Below is a small trained network, with its code and all its weights. Each question gives an input and a class and asks what happens when units are switched off, that is, made to give their printed mean instead of their output.

import numpy as np


def w(rows, s, z=0):
    codes = np.array(rows[::2]) - 128.0
    scale = np.full(codes.shape[1], s)
    scale[-1] = z or s
    return codes * scale


def f(y):
    return y / 2 * (1 + np.tanh(0.7978845608 * (y + 0.044715 * y**3)))


def log_softmax(a):
    a = a - a.max(-1, keepdims=True)
    return a - np.log(np.exp(a).sum(-1, keepdims=True))


def net(x, mask):
    res = np.array(x, float).reshape(1, 8) / 4 @ E
    y = f(res @ A[0][:, :-1].T + A[0][:, -1])
    res = res + np.where(mask, y, B[0][:, -1]) @ B[0][:, :-1]
    return log_softmax(res[-1] @ U[:, :-1].T + U[:, -1])


A, B = {}, {}
E = w([
[127,111,128,172,92,149,244],'x0',
[110,62,145,136,172,151,137],'x1',
[27,50,132,155,146,2,148],'x2',
[97,166,83,80,107,167,104],'x3',
[197,132,191,107,71,97,110],'x4',
[79,172,245,163,235,156,121],'x5',
[165,140,145,45,169,128,116],'x6',
[104,165,180,101,123,147,206],'x7',
],0.0075)
A[0] = w([
[112,142,203,164,168,100,139,165],'N1',
[75,94,75,218,69,99,155,197],'N2',
[183,230,136,74,126,249,90,160],'N3',
[156,184,134,90,129,206,159,253],'N4',
[137,120,129,91,62,81,229,174],'N5',
[48,69,131,107,193,110,128,222],'N6',
[140,103,129,196,135,170,236,134],'N7',
[35,77,130,122,188,100,131,242],'N8',
[155,112,127,160,129,178,255,196],'N9',
[53,79,132,107,182,117,132,207],'N10',
[181,60,226,171,115,117,116,148],'N11',
[137,115,130,99,64,86,242,209],'N12',
[176,90,49,85,92,120,85,62],'N13',
[129,150,123,156,176,167,67,48],'N14',
[99,112,107,179,116,135,167,230],'N15',
[132,131,126,99,77,89,204,127],'N16',
[87,94,48,205,63,96,110,231],'N17',
[97,119,111,189,123,141,170,227],'N18',
[194,88,57,74,73,124,91,121],'N19',
],0.0084,0.0021)
B[0] = w([
[161,129,113,174,185,100,86,189],'N1',
[136,125,130,165,84,194,179,218],'N2',
[145,207,141,90,35,254,167,255],'N3',
[121,142,139,137,89,234,174,213],'N4',
[92,142,170,76,24,137,158,189],'N5',
[23,95,180,117,172,174,117,207],'N6',
[99,59,92,212,157,149,168,195],'N7',
[47,113,177,124,172,178,125,219],'N8',
[73,72,109,199,123,187,216,206],'N9',
[55,97,153,117,162,160,119,194],'N10',
[186,47,70,177,135,53,96,175],'N11',
[83,141,174,86,23,149,176,198],'N12',
[192,87,39,99,118,96,63,189],'N13',
[117,163,182,91,91,125,145,152],'N14',
[112,110,128,173,137,187,161,176],'N15',
[104,139,161,91,71,135,146,165],'N16',
[153,79,104,175,33,168,196,225],'N17',
[112,112,134,180,150,164,148,178],'N18',
[192,100,52,76,111,86,54,207],'N19',
],0.0081,0.0087)
U = w([
[109,217,179,64,75,168,163,146],'0',
[139,165,78,124,180,77,181,2],'1',
[98,74,131,214,126,157,191,172],'2',
[164,63,76,82,100,48,81,155],'3',
[68,113,155,120,227,107,66,123],'4',
[190,172,77,114,122,149,86,92],'5',
[195,146,155,195,186,2,70,124],'6',
],0.0089,0.0047)

Each question gives the input, the list of numbers given to net, and the class t.
The units are the neurons (one row each of A and B). Each row of codes is followed by its name. A weight is (code - 128) times the scale printed after its matrix; where a second scale follows, it is the last column's (A, B and U).
mask holds one flag per neuron, in row order. A switched-off neuron (its flag False) gives its mean, the last column of its row in B, instead of its output. The means were averaged over made-up inputs and are rounded, as every weight is.
A unit's drop is (log p(t) with every unit on - log p(t) with that unit switched off) / (log p(t) with every unit on - log p(t) with every unit switched off).
The circuit of an input: a set's keep is (log p(t) with only the set's units on - log p(t) with every unit switched off) / (log p(t) with every unit on - log p(t) with every unit switched off). Starting from the 12 units with the biggest drops (on a tie, the unit counted first), units are removed one at a time, each time the one whose removal leaves the highest keep (on an exact tie, the one counted first), for as long as the keep stays at least 0.8.
units of the circuit, in order: the units of the circuit, biggest drop first
unit that matters most: the unit with the biggest drop
k most important neurons: the k neurons with the biggest drops, biggest first
drop of u: that unit's drop, to one decimal
input [2,-4,0,-4,-1,-7,-7,-8], class 3: units of the circuit, in order	(N19)
input [-5,-7,-3,1,-5,-4,6,4], class 5: units of the circuit, in order	(N13, N12)
input [1,0,-5,5,5,-8,-4,-3], class 5: 2 most important neurons	(N3, N11)
input [-6,-1,0,0,-4,6,5,2], class 4: units of the circuit, in order	(N12, N17)
input [-8,-2,-1,8,-8,-3,-7,-4], class 3: units of the circuit, in order	(N13, N19)
input [3,0,-1,8,0,2,8,-7], class 5: 2 most important neurons	(N12, N5)
input [2,8,3,-6,7,-5,-4,-7], class 3: units of the circuit, in order	(N11, N19)
input [6,-7,-3,0,-1,-8,3,-3], class 3: 2 most important neurons	(N19, N13)
input [0,-3,-6,-2,5,-6,-2,-2], class 5: 2 most important neurons	(N3, N19)
input [-6,3,-7,-6,6,8,-7,0], class 5: 3 most important neurons	(N11, N3, N1)
input [3,-6,1,2,0,8,-4,-3], class 4: 2 most important neurons	(N17, N3)
input [-6,4,-3,4,-3,0,-2,-7], class 3: drop of N19	0.1
input [-7,-2,1,-7,0,-1,5,-4], class 6: drop of N5	0.1
input [-5,4,2,0,0,-8,-3,6], class 3: drop of N19	0.1
input [6,-1,6,3,8,-8,6,-6], class 3: drop of N2	0.0
input [0,-1,-5,-6,5,1,2,-3], class 5: unit that matters most	N11
